Below are the code and all the weights of a small trained network. Each question names an input and a target symbol and asks about switching units off, where a switched-off unit gives its printed mean instead of its output.

import numpy as np


def w(rows, s, z=0):
    codes = np.array(rows[::2]) - 128.0
    scale = np.full(codes.shape[1], s)
    scale[-1] = z or s
    return codes * scale


def f(y):
    return y / 2 * (1 + np.tanh(0.7978845608 * (y + 0.044715 * y**3)))


def softmax(a):
    e = np.exp(a - a.max(-1, keepdims=True))
    return e / e.sum(-1, keepdims=True)


def log_softmax(a):
    a = a - a.max(-1, keepdims=True)
    return a - np.log(np.exp(a).sum(-1, keepdims=True))


def net(x, mask):
    ids = ['βζηλξφψ'.index(c) for c in x.split()]
    T = len(ids)
    res = E[ids] + P[:T]
    u = 0
    for l in range(3):
        q, k, v = (res @ M[l].T for M in (Q, K, V))
        z = softmax(np.where(np.tri(T) > 0, q @ k.T / 3**0.5, -1e9)) @ v
        res = res + np.where(mask[u], z, O[l][:, -1]) @ O[l][:, :-1]
        u += 1
        y = f(res @ A[l][:, :-1].T + A[l][:, -1])
        res = res + np.where(mask[u : u + 8], y, B[l][:, -1]) @ B[l][:, :-1]
        u += 8
    return log_softmax(res[-1] @ U[:, :-1].T + U[:, -1])


Q, K, V, O, A, B = {}, {}, {}, {}, {}, {}
E = w([
[214,26,74],'β',
[97,161,19],'ζ',
[85,184,165],'η',
[6,202,167],'λ',
[192,24,206],'ξ',
[65,120,24],'φ',
[169,137,167],'ψ',
],0.015)
P = w([
[4,23,76],'0',
[142,225,178],'1',
[127,171,146],'2',
[117,144,146],'3',
[88,130,146],'4',
[69,94,145],'5',
[57,83,143],'6',
[107,143,157],'7',
[64,102,149],'8',
[110,143,147],'9',
],0.0041)
Q[0] = w([
[189,140,255],'L0H0',
[49,61,113],'L0H0',
[207,117,196],'L0H0',
],0.0071)
K[0] = w([
[114,99,121],'L0H0',
[90,114,76],'L0H0',
[110,89,2],'L0H0',
],0.0048)
V[0] = w([
[170,146,185],'L0H0',
[227,157,104],'L0H0',
[49,3,119],'L0H0',
],0.0073)
O[0] = w([
[253,145,129,92],'L0H0',
[135,72,106,5],'L0H0',
[215,21,33,198],'L0H0',
],0.0049,0.002)
A[0] = w([
[57,88,87,153],'L0N0',
[68,198,196,113],'L0N1',
[88,59,86,108],'L0N2',
[167,95,103,94],'L0N3',
[125,79,146,76],'L0N4',
[90,142,136,112],'L0N5',
[156,134,255,253],'L0N6',
[141,105,108,106],'L0N7',
],0.0098,0.0053)
B[0] = w([
[177,196,126,182],'L0N0',
[74,75,87,208],'L0N1',
[145,159,71,153],'L0N2',
[60,33,117,134],'L0N3',
[195,64,49,122],'L0N4',
[98,186,94,146],'L0N5',
[44,2,61,255],'L0N6',
[100,134,143,126],'L0N7',
],0.0067,0.007)
Q[1] = w([
[190,98,33],'L1H0',
[254,227,169],'L1H0',
[64,197,104],'L1H0',
],0.0069)
K[1] = w([
[254,57,92],'L1H0',
[95,155,68],'L1H0',
[165,83,66],'L1H0',
],0.0085)
V[1] = w([
[182,226,146],'L1H0',
[141,69,157],'L1H0',
[145,108,247],'L1H0',
],0.012)
O[1] = w([
[122,119,58,4],'L1H0',
[66,133,101,165],'L1H0',
[102,67,1,84],'L1H0',
],0.0087,0.015)
A[1] = w([
[141,207,44,156],'L1N0',
[140,58,215,66],'L1N1',
[102,44,149,185],'L1N2',
[135,109,255,71],'L1N3',
[99,207,114,148],'L1N4',
[138,184,21,140],'L1N5',
[121,132,58,237],'L1N6',
[83,36,132,254],'L1N7',
],0.0088,0.0069)
B[1] = w([
[207,51,17,136],'L1N0',
[147,98,97,176],'L1N1',
[111,116,162,212],'L1N2',
[115,141,107,195],'L1N3',
[100,95,6,170],'L1N4',
[100,73,29,128],'L1N5',
[174,130,157,139],'L1N6',
[168,133,152,252],'L1N7',
],0.012)
Q[2] = w([
[95,89,254],'L2H0',
[128,166,188],'L2H0',
[120,138,183],'L2H0',
],0.0084)
K[2] = w([
[95,2,123],'L2H0',
[129,151,169],'L2H0',
[158,145,144],'L2H0',
],0.015)
V[2] = w([
[123,8,83],'L2H0',
[168,110,146],'L2H0',
[117,103,145],'L2H0',
],0.013)
O[2] = w([
[183,252,96,249],'L2H0',
[91,2,141,186],'L2H0',
[100,232,195,179],'L2H0',
],0.0094,0.013)
A[2] = w([
[191,133,69,192],'L2N0',
[113,180,227,254],'L2N1',
[86,205,168,163],'L2N2',
[187,23,161,198],'L2N3',
[254,146,141,227],'L2N4',
[160,179,129,32],'L2N5',
[134,155,124,83],'L2N6',
[152,84,38,174],'L2N7',
],0.011,0.004)
B[2] = w([
[150,100,133,164],'L2N0',
[186,53,85,254],'L2N1',
[113,130,100,208],'L2N2',
[101,254,166,178],'L2N3',
[31,160,82,194],'L2N4',
[157,134,159,165],'L2N5',
[181,118,170,142],'L2N6',
[130,122,210,163],'L2N7',
],0.0098,0.021)
U = w([
[118,184,188,36],'β',
[191,101,127,48],'ζ',
[236,18,96,222],'η',
[102,107,88,127],'λ',
[214,145,95,155],'ξ',
[172,120,134,64],'φ',
[254,81,222,253],'ψ',
],0.0083,0.0034)

Each question gives the input, a string of symbols that net reads in full, and the target symbol t.
The units are the heads (3 rows each of Q, K, V and O) and the neurons (one row each of A and B). Each row of codes is followed by its name. A weight is (code - 128) times the scale printed after its matrix; where a second scale follows, it is the last column's (O, A, B and U).
mask holds one flag per unit, layer by layer, with each layer's heads first. A switched-off unit (its flag False) gives its mean, the last column of its rows in O or B, instead of its output. The means were averaged over made-up inputs and are rounded, as every weight is.
A unit's drop is (log p(t) with every unit on - log p(t) with that unit switched off) / (log p(t) with every unit on - log p(t) with every unit switched off).
The circuit of an input: a set's keep is (log p(t) with only the set's units on - log p(t) with every unit switched off) / (log p(t) with every unit on - log p(t) with every unit switched off). Starting from the 12 units with the biggest drops (on a tie, the unit counted first), units are removed one at a time, each time the one whose removal leaves the highest keep (on an exact tie, the one counted first), for as long as the keep stays at least 0.8.
units of the circuit, in order: the units of the circuit, biggest drop first
top k neurons: the k neurons with the biggest drops, biggest first
k most important neurons of layer l: the k neurons of layer l with the biggest drops, biggest first
drop when u is switched off: that unit's drop, to one decimal
input λ η η λ ζ, target η: units of the circuit, in order	L2N3
input ζ ψ ψ ψ φ φ φ β φ ζ, target ψ: top 2 neurons	L2N7; L0N6
input ψ λ φ λ λ ξ ψ β β ξ, target ξ: units of the circuit, in order	L2H0; L0N6
input ψ β ψ ξ ψ η ψ ψ, target ξ: units of the circuit, in order	L2H0; L1N1; L0N6
input λ λ β ζ, target η: top 4 neurons	L0N6; L1N0; L1N4; L2N3
input ψ λ β ξ η ψ ψ η, target ξ: units of the circuit, in order	L2H0; L2N1; L1N1; L0N6
input ζ ξ φ β λ λ ξ λ, target ξ: units of the circuit, in order	L2H0; L2N1; L0N6
input λ ψ λ ξ ζ ξ λ β φ, target η: 3 most important neurons of layer 1	L1N0; L1N4; L1N5
input ζ φ ξ η ψ ψ λ ζ, target ψ: 2 most important neurons of layer 1	L1N4; L1N0
input ζ λ λ φ ψ ζ ψ ξ φ, target ψ: 3 most important neurons of layer 1	L1N0; L1N4; L1N2
input φ ψ ζ, target β: top 3 neurons	L2N1; L0N2; L2N3
input φ ψ ξ ψ ξ ζ ψ ζ, target β: 3 most important neurons of layer 2	L2N3; L2N1; L2N7
input λ η ψ ζ ψ φ, target η: top 2 neurons	L1N4; L2N3
input ζ ξ ψ ψ β ψ β, target ξ: top 2 neurons	L2N4; L0N6
input ξ λ ψ β λ ξ φ ψ λ, target ξ: top 2 neurons	L1N1; L2N1
input φ ψ φ ψ ξ ζ φ, target β: top 4 neurons	L2N3; L2N1; L2N7; L0N2
input ξ ψ β ψ λ λ β, target ξ: top 2 neurons	L2N4; L1N1
input ζ φ λ ψ ψ β φ φ, target ψ: top 2 neurons	L2N7; L0N6
input ψ ψ λ ψ φ, target ξ: top neuron	L0N6
input ψ ψ ψ ψ ξ β β ψ, target ξ: top 2 neurons	L2N4; L2N1
input ψ ψ η λ β η η φ β η, target η: top 2 neurons	L2N3; L2N4
input β φ ψ λ β, target β: top 3 neurons	L2N3; L0N2; L1N1
input ψ λ ψ φ ψ λ β ζ β ξ, target ξ: 3 most important neurons of layer 2	L2N4; L2N7; L2N1
input ψ λ λ ξ ψ φ φ, target ξ: 4 most important neurons of layer 0	L0N6; L0N1; L0N0; L0N2
input λ ψ ψ ψ ψ β ζ φ η, target η: drop when L0N6 is switched off	0.2
